Below are the code and all the weights of a small trained network. Each question names an input and a target symbol and asks about switching units off, where a switched-off unit gives its printed mean instead of its output.

import numpy as np


def w(rows, s, z=0):
    codes = np.array(rows[::2]) - 128.0
    scale = np.full(codes.shape[1], s)
    scale[-1] = z or s
    return codes * scale


def norm(h):
    return h / np.sqrt((h * h).mean(-1, keepdims=True) + 1e-5)


def f(y):
    return y / 2 * (1 + np.tanh(0.7978845608 * (y + 0.044715 * y**3)))


def softmax(a):
    e = np.exp(a - a.max(-1, keepdims=True))
    return e / e.sum(-1, keepdims=True)


def log_softmax(a):
    a = a - a.max(-1, keepdims=True)
    return a - np.log(np.exp(a).sum(-1, keepdims=True))


def net(x, mask):
    ids = ['αγδημξπφ'.index(c) for c in x.split()]
    T = len(ids)
    res = E[ids] + P[:T]
    u = 0
    for l in range(3):
        r = norm(res)
        for j in range(2):
            rows = slice(2 * j, 2 * j + 2)
            q, k, v = (r @ M[l][rows].T for M in (Q, K, V))
            z = softmax(np.where(np.tri(T) > 0, q @ k.T / 2**0.5, -1e9)) @ v
            o = O[l][rows]
            res = res + np.where(mask[u + j], z, o[:, -1]) @ o[:, :-1]
        u += 2
        y = f(norm(res) @ A[l][:, :-1].T + A[l][:, -1])
        res = res + np.where(mask[u : u + 4], y, B[l][:, -1]) @ B[l][:, :-1]
        u += 4
    return log_softmax(norm(res)[-1] @ U[:, :-1].T + U[:, -1])


Q, K, V, O, A, B = {}, {}, {}, {}, {}, {}
E = w([
[168,196,59],'α',
[43,140,131],'γ',
[102,166,124],'δ',
[254,136,190],'η',
[226,164,20],'μ',
[91,115,105],'ξ',
[78,151,121],'π',
[188,34,135],'φ',
],0.019)
P = w([
[153,131,157],'0',
[114,133,112],'1',
[122,84,251],'2',
[139,80,82],'3',
[155,208,87],'4',
[114,28,224],'5',
[175,25,57],'6',
],0.012)
Q[0] = w([
[189,14,37],'0.h1',
[108,162,254],'0.h1',
[31,56,96],'0.h2',
[195,124,122],'0.h2',
],0.024)
K[0] = w([
[174,149,3],'0.h1',
[142,84,197],'0.h1',
[240,175,135],'0.h2',
[83,142,148],'0.h2',
],0.023)
V[0] = w([
[1,129,59],'0.h1',
[206,227,221],'0.h1',
[102,154,150],'0.h2',
[153,209,152],'0.h2',
],0.0044)
O[0] = w([
[255,161,120,10],'0.h1',
[56,100,152,202],'0.h1',
[143,120,151,126],'0.h2',
[115,162,156,178],'0.h2',
],0.0065,0.0011)
A[0] = w([
[185,89,116,65],'0.n1',
[46,113,36,77],'0.n2',
[28,103,135,7],'0.n3',
[177,173,9,166],'0.n4',
],0.014,0.0021)
B[0] = w([
[128,84,132,168],'0.n1',
[53,69,52,154],'0.n2',
[113,150,190,146],'0.n3',
[4,101,129,255],'0.n4',
],0.019,0.012)
Q[1] = w([
[116,28,144],'1.h1',
[190,254,86],'1.h1',
[67,106,195],'1.h2',
[120,161,186],'1.h2',
],0.02)
K[1] = w([
[48,44,219],'1.h1',
[164,218,55],'1.h1',
[9,128,180],'1.h2',
[99,182,174],'1.h2',
],0.015)
V[1] = w([
[145,2,197],'1.h1',
[58,179,190],'1.h1',
[213,125,54],'1.h2',
[158,64,165],'1.h2',
],0.028)
O[1] = w([
[91,193,253,234],'1.h1',
[213,53,147,208],'1.h1',
[53,98,37,4],'1.h2',
[72,145,184,117],'1.h2',
],0.021,0.019)
A[1] = w([
[99,31,183,10],'1.n1',
[147,162,120,95],'1.n2',
[184,44,9,115],'1.n3',
[104,50,131,170],'1.n4',
],0.016,0.0013)
B[1] = w([
[194,114,215,255],'1.n1',
[94,162,113,120],'1.n2',
[231,246,12,173],'1.n3',
[196,147,130,157],'1.n4',
],0.013,0.0072)
Q[2] = w([
[109,158,156],'2.h1',
[168,38,252],'2.h1',
[95,88,159],'2.h2',
[122,206,97],'2.h2',
],0.021)
K[2] = w([
[125,183,126],'2.h1',
[167,135,254],'2.h1',
[141,118,166],'2.h2',
[138,173,95],'2.h2',
],0.024)
V[2] = w([
[30,198,184],'2.h1',
[85,184,159],'2.h1',
[168,4,250],'2.h2',
[111,63,59],'2.h2',
],0.015)
O[2] = w([
[254,101,37,140],'2.h1',
[180,118,104,140],'2.h1',
[93,208,61,251],'2.h2',
[151,181,195,69],'2.h2',
],0.014,0.021)
A[2] = w([
[138,254,38,254],'2.n1',
[153,219,67,242],'2.n2',
[153,65,224,206],'2.n3',
[132,204,175,181],'2.n4',
],0.027,0.0028)
B[2] = w([
[150,252,15,154],'2.n1',
[214,142,79,151],'2.n2',
[133,168,83,251],'2.n3',
[103,27,96,251],'2.n4',
],0.022,0.023)
U = w([
[202,201,201,152],'α',
[178,140,184,165],'γ',
[163,133,98,244],'δ',
[74,137,160,175],'η',
[87,249,144,172],'μ',
[173,177,126,3],'ξ',
[86,63,53,83],'π',
[169,210,71,194],'φ',
],0.015,0.0042)

Each question gives the input, a string of symbols that net reads in full, and the target symbol t.
The units are the heads (2 rows each of Q, K, V and O) and the neurons (one row each of A and B). Each row of codes is followed by its name. A weight is (code - 128) times the scale printed after its matrix; where a second scale follows, it is the last column's (O, A, B and U).
mask holds one flag per unit, layer by layer, with each layer's heads first. A switched-off unit (its flag False) gives its mean, the last column of its rows in O or B, instead of its output. The means were averaged over made-up inputs and are rounded, as every weight is.
A unit's drop is (log p(t) with every unit on - log p(t) with that unit switched off) / (log p(t) with every unit on - log p(t) with every unit switched off).
top k neurons: the k neurons with the biggest drops, biggest first
k most important neurons of layer l: the k neurons of layer l with the biggest drops, biggest first
heads that matter: for each layer, one digit per head in row order, 1 if its drop is at least 0.15 and else 0, layers parted by /
input η π μ η η η δ, target η: heads that matter => 10 / 10 / 00
input μ π μ η φ, target μ: top 2 neurons => [0.n4; 1.n1]
input δ μ μ φ, target π: heads that matter => 00 / 11 / 01
input δ π μ η, target π: heads that matter => 00 / 01 / 01
input ξ μ δ ξ μ φ π, target μ: heads that matter => 00 / 10 / 00
input π δ μ μ ξ, target π: heads that matter => 00 / 00 / 00
input γ γ μ π, target π: heads that matter => 10 / 00 / 00
input δ μ π δ η γ μ, target α: top 2 neurons => [2.n4; 0.n4]
input η ξ π η, target φ: 3 most important neurons of layer 0 => [0.n4; 0.n3; 0.n2]
input δ γ φ μ, target μ: 2 most important neurons of layer 0 => [0.n4; 0.n3]
input ξ η η μ μ γ δ, target α: 2 most important neurons of layer 1 => [1.n1; 1.n3]
input μ π ξ α, target γ: top 3 neurons => [2.n1; 1.n1; 0.n4]
input γ μ γ γ π, target δ: most important neuron of layer 0 => [0.n2]
input μ π α φ δ μ φ, target π: top 3 neurons => [0.n1; 0.n4; 1.n1]
input μ α η γ, target η: 2 most important neurons of layer 0 => [0.n2; 0.n3]
input α η γ π, target α: most important neuron of layer 0 => [0.n3]
input μ μ μ μ, target π: 2 most important neurons of layer 2 => [2.n1; 2.n2]
input φ μ μ, target γ: top 4 neurons => [2.n1; 0.n2; 0.n4; 2.n2]
input μ η η μ α γ γ, target α: heads that matter => 00 / 10 / 00
input η α μ ξ γ, target π: top 2 neurons => [0.n2; 0.n4]
input α μ δ ξ μ μ δ, target π: top 2 neurons => [0.n2; 0.n1]
input μ γ μ ξ, target π: top 4 neurons => [0.n2; 0.n1; 0.n3; 2.n1]
input π μ η η ξ γ π, target α: top neuron => [2.n4]
